Below are the code and all the weights of a small trained network. Each question names an input and a target symbol and asks about switching units off, where a switched-off unit gives its printed mean instead of its output.

import numpy as np


def w(rows, s, z=0):
    codes = np.array(rows[::2]) - 128.0
    scale = np.full(codes.shape[1], s)
    scale[-1] = z or s
    return codes * scale


def norm(h):
    return h / np.sqrt((h * h).mean(-1, keepdims=True) + 1e-5)


def f(y):
    return np.maximum(y, 0)


def softmax(a):
    e = np.exp(a - a.max(-1, keepdims=True))
    return e / e.sum(-1, keepdims=True)


def log_softmax(a):
    a = a - a.max(-1, keepdims=True)
    return a - np.log(np.exp(a).sum(-1, keepdims=True))


def net(x, mask):
    ids = ['ΓΘΛΠΣΦΩαβεζημτψ'.index(c) for c in x.split()]
    T = len(ids)
    res = E[ids] + P[:T]
    u = 0
    for l in range(2):
        q, k, v = (norm(res) @ M[l].T for M in (Q, K, V))
        z = softmax(np.where(np.tri(T) > 0, q @ k.T / 3**0.5, -1e9)) @ v
        res = res + np.where(mask[u], z, O[l][:, -1]) @ O[l][:, :-1]
        u += 1
        y = f(norm(res) @ A[l][:, :-1].T + A[l][:, -1])
        res = res + np.where(mask[u : u + 4], y, B[l][:, -1]) @ B[l][:, :-1]
        u += 4
    return log_softmax(norm(res)[-1] @ U[:, :-1].T + U[:, -1])


Q, K, V, O, A, B = {}, {}, {}, {}, {}, {}
E = w([
[90,162,68,208,100,134,146,145,90],'Γ',
[65,140,163,184,54,121,183,132,93],'Θ',
[156,144,205,128,156,150,98,191,59],'Λ',
[55,146,146,105,161,100,64,165,118],'Π',
[141,212,118,161,65,167,197,53,128],'Σ',
[106,182,122,67,176,111,87,163,142],'Φ',
[73,133,98,143,157,117,163,178,98],'Ω',
[174,210,58,146,115,167,188,109,117],'α',
[142,180,119,140,87,134,245,154,110],'β',
[169,215,104,63,205,175,43,90,136],'ε',
[167,30,33,8,119,93,117,64,47],'ζ',
[63,173,110,175,79,160,94,58,111],'η',
[107,181,114,141,118,156,50,111,108],'μ',
[174,173,119,92,185,140,173,203,100],'τ',
[24,114,181,152,131,117,90,134,109],'ψ',
],0.015)
P = w([
[135,153,125,185,166,52,104,111,88],'0',
[112,50,71,58,47,171,114,156,114],'1',
[98,120,108,88,101,67,101,121,41],'2',
[102,103,75,104,62,170,81,170,34],'3',
[47,179,176,195,177,142,154,153,145],'4',
[7,250,135,91,158,240,134,180,13],'5',
],0.012)
Q[0] = w([
[81,230,179,189,189,163,144,145,131],'0.h1',
[64,208,143,130,138,156,142,134,72],'0.h1',
[165,152,174,241,199,98,151,143,251],'0.h1',
],0.015)
K[0] = w([
[147,25,92,44,78,109,137,87,104],'0.h1',
[169,46,95,76,122,73,126,66,77],'0.h1',
[107,36,105,66,61,249,133,152,175],'0.h1',
],0.016)
V[0] = w([
[222,181,87,88,140,154,204,126,112],'0.h1',
[167,179,95,74,174,182,7,19,169],'0.h1',
[178,103,112,68,241,118,67,228,133],'0.h1',
],0.016)
O[0] = w([
[68,202,99,69,50,131,98,72,65,168],'0.h1',
[146,230,149,133,255,217,149,63,144,2],'0.h1',
[87,210,158,136,242,71,154,166,51,82],'0.h1',
],0.021,0.0077)
A[0] = w([
[105,185,106,108,154,110,125,148,64,66],'0.n1',
[135,146,158,163,205,134,136,106,123,145],'0.n2',
[163,30,171,175,107,63,112,218,172,7],'0.n3',
[201,7,110,142,126,165,110,144,229,52],'0.n4',
],0.018,0.017)
B[0] = w([
[143,112,215,161,89,101,98,100,191,190],'0.n1',
[149,85,100,113,65,157,162,161,122,246],'0.n2',
[166,225,96,65,173,123,253,116,156,197],'0.n3',
[105,184,164,240,174,85,170,63,117,196],'0.n4',
],0.024,0.014)
Q[1] = w([
[140,153,138,146,169,75,155,168,60],'1.h1',
[161,72,73,254,219,125,155,184,176],'1.h1',
[116,148,177,147,115,181,52,212,114],'1.h1',
],0.015)
K[1] = w([
[87,164,198,93,140,107,169,197,134],'1.h1',
[111,162,175,172,89,185,162,224,248],'1.h1',
[131,75,118,136,205,126,20,166,80],'1.h1',
],0.014)
V[1] = w([
[100,137,3,201,153,124,142,118,147],'1.h1',
[90,163,69,93,125,101,153,126,91],'1.h1',
[126,181,160,111,113,154,134,45,135],'1.h1',
],0.023)
O[1] = w([
[68,51,143,122,159,211,120,167,22,5],'1.h1',
[116,184,132,6,166,92,178,150,15,218],'1.h1',
[68,139,108,78,194,111,111,68,183,228],'1.h1',
],0.02,0.0028)
A[1] = w([
[127,163,190,110,83,251,138,128,74,34],'1.n1',
[191,173,198,202,187,140,224,84,122,3],'1.n2',
[167,178,109,46,98,45,128,162,55,242],'1.n3',
[180,177,168,251,144,105,90,121,207,23],'1.n4',
],0.017,0.006)
B[1] = w([
[174,83,64,116,157,53,164,99,206,158],'1.n1',
[39,69,174,42,66,125,12,181,134,225],'1.n2',
[118,91,44,218,129,110,53,108,70,254],'1.n3',
[53,154,4,119,239,188,125,207,137,192],'1.n4',
],0.016,0.017)
U = w([
[37,71,144,117,139,141,166,108,84,81],'Γ',
[184,94,153,182,115,82,185,93,162,165],'Θ',
[115,159,75,215,132,99,95,193,156,75],'Λ',
[178,144,221,165,111,174,125,185,89,208],'Π',
[125,118,190,111,73,173,114,30,173,127],'Σ',
[56,149,149,93,120,141,77,200,140,103],'Φ',
[171,143,23,134,176,120,170,144,86,126],'Ω',
[63,143,4,82,155,157,115,93,102,29],'α',
[108,64,85,92,78,103,52,155,133,110],'β',
[169,207,224,93,106,200,171,104,102,255],'ε',
[148,140,94,99,144,75,129,110,216,137],'ζ',
[89,83,157,238,169,134,79,88,107,126],'η',
[129,103,26,106,149,204,135,162,158,107],'μ',
[121,189,180,179,118,67,106,88,106,158],'τ',
[137,103,156,157,213,64,188,131,157,119],'ψ',
],0.017,0.014)

Each question gives the input, a string of symbols that net reads in full, and the target symbol t.
The units are the heads (3 rows each of Q, K, V and O) and the neurons (one row each of A and B). Each row of codes is followed by its name. A weight is (code - 128) times the scale printed after its matrix; where a second scale follows, it is the last column's (O, A, B and U).
mask holds one flag per unit, layer by layer, with each layer's heads first. A switched-off unit (its flag False) gives its mean, the last column of its rows in O or B, instead of its output. The means were averaged over made-up inputs and are rounded, as every weight is.
A unit's drop is (log p(t) with every unit on - log p(t) with that unit switched off) / (log p(t) with every unit on - log p(t) with every unit switched off).
The circuit of an input: a set's keep is (log p(t) with only the set's units on - log p(t) with every unit switched off) / (log p(t) with every unit on - log p(t) with every unit switched off). Starting from all 10 units, units are removed one at a time, each time the one whose removal leaves the highest keep (on an exact tie, the one counted first), for as long as the keep stays at least 0.8.
circuit, biggest first: the units of the circuit, biggest drop first
most important unit: the unit with the biggest drop
k most important neurons: the k neurons with the biggest drops, biggest first
top k neurons in layer l: the k neurons of layer l with the biggest drops, biggest first
drop of u: that unit's drop, to one decimal
input α ε Γ Γ, target α: circuit, biggest first	0.h1
input η η Π Γ, target η: circuit, biggest first	0.h1; 0.n4
input τ Λ ψ Ω α μ, target ψ: 2 most important neurons	0.n3; 0.n4
input Γ β α β Γ β, target α: circuit, biggest first	0.h1; 1.h1
input β η μ τ η ψ, target μ: circuit, biggest first	0.h1; 0.n2
input ζ Γ Ω τ Σ, target ζ: circuit, biggest first	0.h1; 0.n1; 1.h1; 0.n4
input Λ Λ β ζ Γ, target Λ: 3 most important neurons	1.n4; 0.n1; 0.n4
input μ μ β μ, target μ: circuit, biggest first	0.h1; 0.n2
input Θ μ Π ψ μ Ω, target Π: circuit, biggest first	0.h1; 1.h1
input Φ Θ ζ Π τ Λ, target Φ: circuit, biggest first	0.h1; 1.n2
input Θ β Ω, target Θ: circuit, biggest first	0.h1; 0.n4
input Φ Λ β μ, target Φ: circuit, biggest first	0.h1; 1.n2; 0.n2
input α ζ μ Λ Ω, target α: 3 most important neurons	0.n2; 0.n4; 1.n3
input Γ Φ ζ β β μ, target Γ: top neuron in layer 1	1.n1
input Λ ζ τ β β μ, target Λ: 4 most important neurons	0.n1; 1.n4; 0.n4; 0.n3
input Λ Σ ζ τ β, target Λ: 3 most important neurons	0.n1; 1.n4; 0.n4
input η η Θ β Σ, target η: circuit, biggest first	0.h1; 0.n4; 1.h1
input Ω μ Γ ψ Γ, target μ: top 2 neurons in layer 0	0.n2; 0.n4
input μ Γ Θ β Θ, target Γ: 2 most important neurons	0.n4; 0.n3
input Σ ψ β Σ, target Σ: circuit, biggest first	0.h1
input τ Γ Γ ε β, target Γ: 4 most important neurons	0.n4; 0.n3; 0.n1; 1.n2
input Φ Π Ω, target Φ: 2 most important neurons	1.n2; 0.n1
input Σ ζ μ β β, target Σ: 2 most important neurons	0.n4; 0.n2
input α Γ μ μ μ, target Γ: 3 most important neurons	0.n4; 0.n3; 0.n1
input ψ μ Θ Θ, target ψ: top 2 neurons in layer 0	0.n3; 0.n4
input Φ Σ Γ Σ α τ, target Γ: top 2 neurons in layer 0	0.n4; 0.n3
input Θ τ Γ β Λ ψ, target Γ: 3 most important neurons	0.n4; 0.n3; 0.n1
input Ω β Φ β, target Ω: most important unit	0.n3
input ε ε Π μ μ ζ, target ε: drop of 0.h1	0.8
input Σ ζ Γ, target Σ: drop of 0.h1	1.2
